Here is a tiny trained network, its code and every weight. The questions are about switching its units off for an input and a class, where a switched-off unit gives its printed mean instead of its output.

import numpy as np


def w(rows, s, z=0):
    codes = np.array(rows[::2]) - 128.0
    scale = np.full(codes.shape[1], s)
    scale[-1] = z or s
    return codes * scale


def f(y):
    return y / 2 * (1 + np.tanh(0.7978845608 * (y + 0.044715 * y**3)))


def log_softmax(a):
    a = a - a.max(-1, keepdims=True)
    return a - np.log(np.exp(a).sum(-1, keepdims=True))


def net(x, mask):
    res = np.array(x, float).reshape(1, 6) / 4 @ E
    y = f(res @ A[0][:, :-1].T + A[0][:, -1])
    res = res + np.where(mask, y, B[0][:, -1]) @ B[0][:, :-1]
    return log_softmax(res[-1] @ U[:, :-1].T + U[:, -1])


A, B = {}, {}
E = w([
[216,133,114,60],'x0',
[201,96,123,194],'x1',
[147,252,140,148],'x2',
[128,128,129,128],'x3',
[129,129,129,127],'x4',
[120,136,13,125],'x5',
],0.015)
A[0] = w([
[137,120,251,114,53],'n0',
[185,122,158,74,120],'n1',
[111,66,132,132,81],'n2',
[79,123,126,191,57],'n3',
[113,41,166,116,87],'n4',
[103,69,128,111,96],'n5',
[121,195,161,161,141],'n6',
[102,84,112,115,110],'n7',
[198,83,122,217,55],'n8',
[178,108,209,106,65],'n9',
[87,152,158,29,58],'n10',
[41,110,167,221,4],'n11',
[84,151,150,57,148],'n12',
[130,80,139,112,81],'n13',
[112,103,242,136,18],'n14',
[199,121,144,194,100],'n15',
],0.015,0.004)
B[0] = w([
[134,166,63,181,249],'n0',
[188,57,111,37,193],'n1',
[174,208,146,176,188],'n2',
[160,91,102,86,193],'n3',
[163,197,197,143,218],'n4',
[152,168,153,196,191],'n5',
[152,222,179,94,214],'n6',
[107,210,146,171,179],'n7',
[41,115,149,155,217],'n8',
[119,109,81,120,211],'n9',
[91,81,182,148,216],'n10',
[227,32,119,2,249],'n11',
[59,84,125,94,211],'n12',
[158,192,129,100,166],'n13',
[104,114,44,211,236],'n14',
[81,64,205,174,203],'n15',
],0.0089,0.014)
U = w([
[213,77,131,70,252],'0',
[167,213,189,127,59],'1',
[55,80,192,132,60],'2',
[117,139,3,154,136],'3',
],0.014,0.0029)

Each question gives the input, the list of numbers given to net, and the class t.
The units are the neurons (one row each of A and B). Each row of codes is followed by its name. A weight is (code - 128) times the scale printed after its matrix; where a second scale follows, it is the last column's (A, B and U).
mask holds one flag per neuron, in row order. A switched-off neuron (its flag False) gives its mean, the last column of its row in B, instead of its output. The means were averaged over made-up inputs and are rounded, as every weight is.
A unit's drop is (log p(t) with every unit on - log p(t) with that unit switched off) / (log p(t) with every unit on - log p(t) with every unit switched off).
The circuit of an input: a set's keep is (log p(t) with only the set's units on - log p(t) with every unit switched off) / (log p(t) with every unit on - log p(t) with every unit switched off). Starting from the 12 units with the biggest drops (on a tie, the unit counted first), units are removed one at a time, each time the one whose removal leaves the highest keep (on an exact tie, the one counted first), for as long as the keep stays at least 0.8.
circuit, biggest first: the units of the circuit, biggest drop first
top k neurons: the k neurons with the biggest drops, biggest first
drop of u: that unit's drop, to one decimal
input [-6,5,-4,8,2,-8], class 3: circuit, biggest first : [n14]
input [6,5,6,4,-2,-5], class 0: top 2 neurons : [n1, n9]
input [8,5,7,-7,7,7], class 0: top 2 neurons : [n1, n14]
input [3,-2,-6,7,-6,-4], class 1: top 2 neurons : [n4, n11]
input [5,4,-6,-5,-2,-7], class 3: top 2 neurons : [n14, n9]
input [-2,1,4,7,5,4], class 1: top 2 neurons : [n14, n0]
input [2,4,-4,-7,8,-6], class 3: top 3 neurons : [n14, n0, n9]
input [-4,5,-4,1,6,5], class 2: circuit, biggest first : [n8, n0]
input [4,-3,0,-2,5,-7], class 3: circuit, biggest first : [n0, n14]
input [7,-4,-4,-1,6,-8], class 3: top 4 neurons : [n0, n14, n11, n9]
input [4,-6,-3,1,1,3], class 2: circuit, biggest first : [n11, n10]
input [-7,0,-1,8,-7,-8], class 3: top 3 neurons : [n14, n0, n1]
input [0,-2,2,-2,-7,-3], class 3: circuit, biggest first : [n4, n15, n11]
input [-7,-5,5,3,5,5], class 0: top neuron : [n11]
input [5,6,-6,7,6,-4], class 1: top 2 neurons : [n4, n11]
input [7,8,-5,-6,2,-7], class 2: top 3 neurons : [n8, n15, n11]
input [7,-8,0,1,7,-2], class 2: top 2 neurons : [n10, n11]
input [-3,6,6,6,6,-8], class 3: top 2 neurons : [n14, n0]
input [-2,-7,6,-8,4,-2], class 2: top 2 neurons : [n12, n10]
input [-3,7,-2,8,-2,-1], class 2: circuit, biggest first : [n8]
input [-5,0,-5,-6,-3,-1], class 0: top 2 neurons : [n11, n6]
input [-2,-7,3,-8,5,-2], class 2: drop of n15 : 0.0
input [-7,6,-3,0,1,6], class 0: drop of n0 : 0.1
input [-3,-1,-3,8,8,-5], class 3: drop of n0 : 0.2
input [1,8,7,6,-3,-5], class 2: drop of n4 : 0.1
